Below is a small trained network, with its code and all its weights. Each question gives an input and a class and asks what happens when units are switched off, that is, made to give their printed mean instead of their output.

import numpy as np


def w(rows, s, z=0):
    codes = np.array(rows[::2]) - 128.0
    scale = np.full(codes.shape[1], s)
    scale[-1] = z or s
    return codes * scale


def f(y):
    return y / 2 * (1 + np.tanh(0.7978845608 * (y + 0.044715 * y**3)))


def log_softmax(a):
    a = a - a.max(-1, keepdims=True)
    return a - np.log(np.exp(a).sum(-1, keepdims=True))


def net(x, mask):
    res = np.array(x, float).reshape(1, 6) / 4 @ E
    y = f(res @ A[0][:, :-1].T + A[0][:, -1])
    res = res + np.where(mask, y, B[0][:, -1]) @ B[0][:, :-1]
    return log_softmax(res[-1] @ U[:, :-1].T + U[:, -1])


A, B = {}, {}
E = w([
[155,93,2,125,206,180,181,18,162,18],'x0',
[37,66,136,84,147,104,169,102,90,147],'x1',
[157,176,12,54,126,114,165,203,57,113],'x2',
[143,165,113,154,116,156,144,150,198,117],'x3',
[77,165,140,141,164,113,229,87,121,160],'x4',
[118,56,81,100,82,106,33,165,135,146],'x5',
],0.007)
A[0] = w([
[168,86,69,158,138,106,142,51,153,109,4],'N1',
[97,74,187,203,57,137,111,9,149,150,74],'N2',
[72,226,253,97,81,37,107,235,144,135,47],'N3',
[51,171,176,167,140,160,17,10,171,155,49],'N4',
[130,90,68,126,150,193,145,69,160,70,27],'N5',
[134,146,74,103,32,105,206,209,33,47,111],'N6',
],0.0052,0.0037)
B[0] = w([
[187,67,90,101,124,71,221,147,114,170,161],'N1',
[113,175,88,89,91,129,149,100,140,117,214],'N2',
[132,54,55,149,129,117,143,193,34,118,253],'N3',
[174,179,112,84,88,98,203,95,159,187,191],'N4',
[150,66,89,112,155,143,191,158,53,141,209],'N5',
[69,160,188,129,9,152,118,48,188,71,210],'N6',
],0.011,0.0043)
U = w([
[151,83,51,144,161,118,165,216,53,140,19],'0',
[86,149,133,142,132,103,99,128,139,90,252],'1',
[85,172,99,106,152,164,86,145,123,147,222],'2',
[112,176,171,60,1,96,138,86,173,95,4],'3',
],0.0067,0.0048)

Each question gives the input, the list of numbers given to net, and the class t.
The units are the neurons (one row each of A and B). Each row of codes is followed by its name. A weight is (code - 128) times the scale printed after its matrix; where a second scale follows, it is the last column's (A, B and U).
mask holds one flag per neuron, in row order. A switched-off neuron (its flag False) gives its mean, the last column of its row in B, instead of its output. The means were averaged over made-up inputs and are rounded, as every weight is.
A unit's drop is (log p(t) with every unit on - log p(t) with that unit switched off) / (log p(t) with every unit on - log p(t) with every unit switched off).
The circuit of an input: a set's keep is (log p(t) with only the set's units on - log p(t) with every unit switched off) / (log p(t) with every unit on - log p(t) with every unit switched off). Starting from all 6 units, units are removed one at a time, each time the one whose removal leaves the highest keep (on an exact tie, the one counted first), for as long as the keep stays at least 0.8.
circuit, biggest first: the units of the circuit, biggest drop first
unit that matters most: the unit with the biggest drop
k most important neurons: the k neurons with the biggest drops, biggest first
drop when u is switched off: that unit's drop, to one decimal
input [3,7,-8,-5,0,5], class 3: circuit, biggest first : [N4 N2]
input [6,2,-8,-1,-4,6], class 3: most important neuron : [N4]
input [-7,6,-5,-4,-3,1], class 0: 2 most important neurons : [N3 N6]
input [8,3,-4,6,0,-8], class 0: 2 most important neurons : [N5 N1]
input [6,7,8,-3,0,0], class 3: 2 most important neurons : [N6 N3]
input [-4,-6,8,-3,-2,-5], class 3: 2 most important neurons : [N6 N5]
input [-8,-1,-4,-7,3,0], class 0: 2 most important neurons : [N3 N6]
input [3,-6,-7,-3,6,8], class 3: circuit, biggest first : [N4 N2]
input [-7,0,-3,2,-1,0], class 0: 2 most important neurons : [N3 N6]
input [0,-4,5,-6,4,-8], class 3: 3 most important neurons : [N6 N3 N5]
input [-4,-4,7,4,-6,3], class 3: 2 most important neurons : [N6 N5]
input [6,-6,8,-5,0,8], class 3: 2 most important neurons : [N6 N3]
input [8,6,-4,-5,5,-8], class 0: 3 most important neurons : [N5 N1 N6]
input [7,-4,0,7,5,-7], class 0: unit that matters most : N5
input [-8,2,-1,-7,-5,7], class 0: drop when N4 is switched off : 0.0
input [-7,4,0,2,7,-2], class 0: drop when N3 is switched off : 0.9
input [-8,8,-6,-7,-6,-4], class 0: drop when N3 is switched off : 1.3
input [-2,1,6,-6,0,-6], class 3: drop when N3 is switched off : 0.1
